Below are the code and all the weights of a small trained network. Each question names an input and a class and asks about switching units off, where a switched-off unit gives its printed mean instead of its output.

import numpy as np


def w(rows, s, z=0):
    codes = np.array(rows[::2]) - 128.0
    scale = np.full(codes.shape[1], s)
    scale[-1] = z or s
    return codes * scale


def norm(h):
    return h / np.sqrt((h * h).mean(-1, keepdims=True) + 1e-5)


def f(y):
    return y / 2 * (1 + np.tanh(0.7978845608 * (y + 0.044715 * y**3)))


def log_softmax(a):
    a = a - a.max(-1, keepdims=True)
    return a - np.log(np.exp(a).sum(-1, keepdims=True))


def net(x, mask):
    res = np.array(x, float).reshape(1, 7) / 4 @ E
    u = 0
    for l in range(3):
        y = f(norm(res) @ A[l][:, :-1].T + A[l][:, -1])
        res = res + np.where(mask[u : u + 7], y, B[l][:, -1]) @ B[l][:, :-1]
        u += 7
    return log_softmax(norm(res)[-1] @ U[:, :-1].T + U[:, -1])


A, B = {}, {}
E = w([
[2,132,119,119,147],'x0',
[124,126,127,134,132],'x1',
[119,70,164,132,111],'x2',
[128,163,204,182,186],'x3',
[128,127,128,129,130],'x4',
[130,131,130,123,127],'x5',
[114,144,115,207,48],'x6',
],0.0043)
A[0] = w([
[133,101,136,119,118,30],'0.n0',
[132,110,136,121,117,3],'0.n1',
[145,218,62,115,159,85],'0.n2',
[113,1,212,127,93,92],'0.n3',
[132,98,111,138,142,92],'0.n4',
[141,63,47,76,113,48],'0.n5',
[145,223,82,108,129,50],'0.n6',
],0.0075,0.0034)
B[0] = w([
[147,192,140,123,184,63],'0.n0',
[171,227,130,102,218,48],'0.n1',
[118,114,76,195,184,206],'0.n2',
[134,189,8,195,223,248],'0.n3',
[129,143,134,131,136,99],'0.n4',
[140,203,125,81,78,225],'0.n5',
[124,107,74,183,198,158],'0.n6',
],0.011,0.0017)
A[1] = w([
[41,212,147,132,135,45],'1.n0',
[221,162,128,141,118,8],'1.n1',
[142,169,166,74,166,16],'1.n2',
[126,223,254,181,189,55],'1.n3',
[126,51,180,198,168,45],'1.n4',
[226,142,136,144,121,15],'1.n5',
[148,114,128,27,217,99],'1.n6',
],0.0071,0.0014)
B[1] = w([
[149,105,146,94,180,193],'1.n0',
[100,102,151,89,178,182],'1.n1',
[140,175,169,140,118,96],'1.n2',
[152,168,28,55,33,222],'1.n3',
[128,112,82,87,82,251],'1.n4',
[94,109,162,96,183,186],'1.n5',
[115,137,133,244,50,223],'1.n6',
],0.011,0.0017)
A[2] = w([
[97,30,82,132,121,220],'2.n0',
[103,69,163,111,165,105],'2.n1',
[2,132,180,95,193,78],'2.n2',
[208,75,186,98,173,14],'2.n3',
[108,97,219,87,88,188],'2.n4',
[135,173,167,225,49,194],'2.n5',
[215,112,126,161,111,2],'2.n6',
],0.0083,0.0007)
B[2] = w([
[173,163,169,100,174,252],'2.n0',
[115,130,142,86,147,133],'2.n1',
[106,25,129,114,126,165],'2.n2',
[51,28,117,101,110,135],'2.n3',
[162,153,126,109,208,144],'2.n4',
[146,126,217,119,160,192],'2.n5',
[4,136,115,138,119,149],'2.n6',
],0.011,0.0043)
U = w([
[153,177,62,74,39,134],'0',
[79,42,141,79,173,124],'1',
[131,159,50,214,197,63],'2',
[131,162,255,176,108,66],'3',
[160,159,141,112,161,252],'4',
],0.0088,0.0026)

Each question gives the input, the list of numbers given to net, and the class t.
The units are the neurons (one row each of A and B). Each row of codes is followed by its name. A weight is (code - 128) times the scale printed after its matrix; where a second scale follows, it is the last column's (A, B and U).
mask holds one flag per neuron, layer by layer. A switched-off neuron (its flag False) gives its mean, the last column of its row in B, instead of its output. The means were averaged over made-up inputs and are rounded, as every weight is.
A unit's drop is (log p(t) with every unit on - log p(t) with that unit switched off) / (log p(t) with every unit on - log p(t) with every unit switched off).
The circuit of an input: a set's keep is (log p(t) with only the set's units on - log p(t) with every unit switched off) / (log p(t) with every unit on - log p(t) with every unit switched off). Starting from the 12 units with the biggest drops (on a tie, the unit counted first), units are removed one at a time, each time the one whose removal leaves the highest keep (on an exact tie, the one counted first), for as long as the keep stays at least 0.8.
circuit, biggest first: the units of the circuit, biggest drop first
unit that matters most: the unit with the biggest drop
k most important neurons: the k neurons with the biggest drops, biggest first
k most important neurons of layer l: the k neurons of layer l with the biggest drops, biggest first
drop when u is switched off: that unit's drop, to one decimal
input [-8,-3,-4,-4,-5,0,-5], class 1: unit that matters most -> 2.n3
input [5,7,7,-4,3,7,-7], class 2: 2 most important neurons of layer 1 -> (1.n6; 1.n0)
input [-8,5,6,7,-3,1,2], class 1: 2 most important neurons -> (1.n5; 1.n1)
input [-2,-2,8,-7,5,7,2], class 2: 3 most important neurons -> (0.n3; 1.n3; 1.n4)
input [-7,6,-7,3,7,-7,-5], class 1: 2 most important neurons -> (0.n3; 2.n3)
input [4,7,-4,-6,-2,-4,-7], class 3: 2 most important neurons of layer 1 -> (1.n6; 1.n3)
input [-5,-3,2,7,1,5,-7], class 0: 2 most important neurons -> (1.n3; 1.n4)
input [8,-6,1,6,-2,8,5], class 1: 3 most important neurons -> (2.n2; 1.n0; 1.n6)
input [8,-8,-1,6,5,3,3], class 1: 2 most important neurons -> (2.n2; 1.n0)
input [-6,2,6,4,4,2,-1], class 1: 4 most important neurons -> (1.n5; 1.n1; 0.n2; 2.n3)
input [-6,-5,-5,-3,-8,7,5], class 1: 4 most important neurons -> (0.n3; 1.n6; 2.n3; 1.n3)
input [-4,-6,-5,7,-7,-2,6], class 0: 2 most important neurons -> (1.n3; 0.n3)
input [-6,2,-2,8,-5,-3,7], class 0: 3 most important neurons -> (1.n3; 1.n6; 1.n4)
input [2,-2,-6,6,7,7,-4], class 0: 2 most important neurons -> (1.n3; 0.n3)
input [-5,-8,-8,2,0,1,-1], class 2: unit that matters most -> 0.n2
input [0,-1,-7,-5,4,6,6], class 2: 2 most important neurons -> (0.n6; 0.n2)
input [-1,5,7,7,5,-7,5], class 0: 4 most important neurons -> (1.n3; 0.n2; 1.n4; 0.n6)
input [-8,-2,0,8,-1,0,-8], class 0: 3 most important neurons of layer 1 -> (1.n3; 1.n4; 1.n0)
input [-6,0,0,-3,-4,-5,-7], class 3: 2 most important neurons of layer 2 -> (2.n5; 2.n2)
input [-8,0,5,4,5,-4,-1], class 1: circuit, biggest first -> (2.n3)
input [-1,-8,2,-5,2,7,6], class 4: 4 most important neurons of layer 1 -> (1.n3; 1.n6; 1.n4; 1.n2)
input [8,-8,1,8,-8,-8,6], class 0: drop when 2.n5 is switched off -> 0.1
input [3,0,1,-2,-2,-4,-6], class 3: drop when 2.n2 is switched off -> 0.0
input [3,5,5,0,-3,-7,0], class 2: drop when 0.n3 is switched off -> 1.1
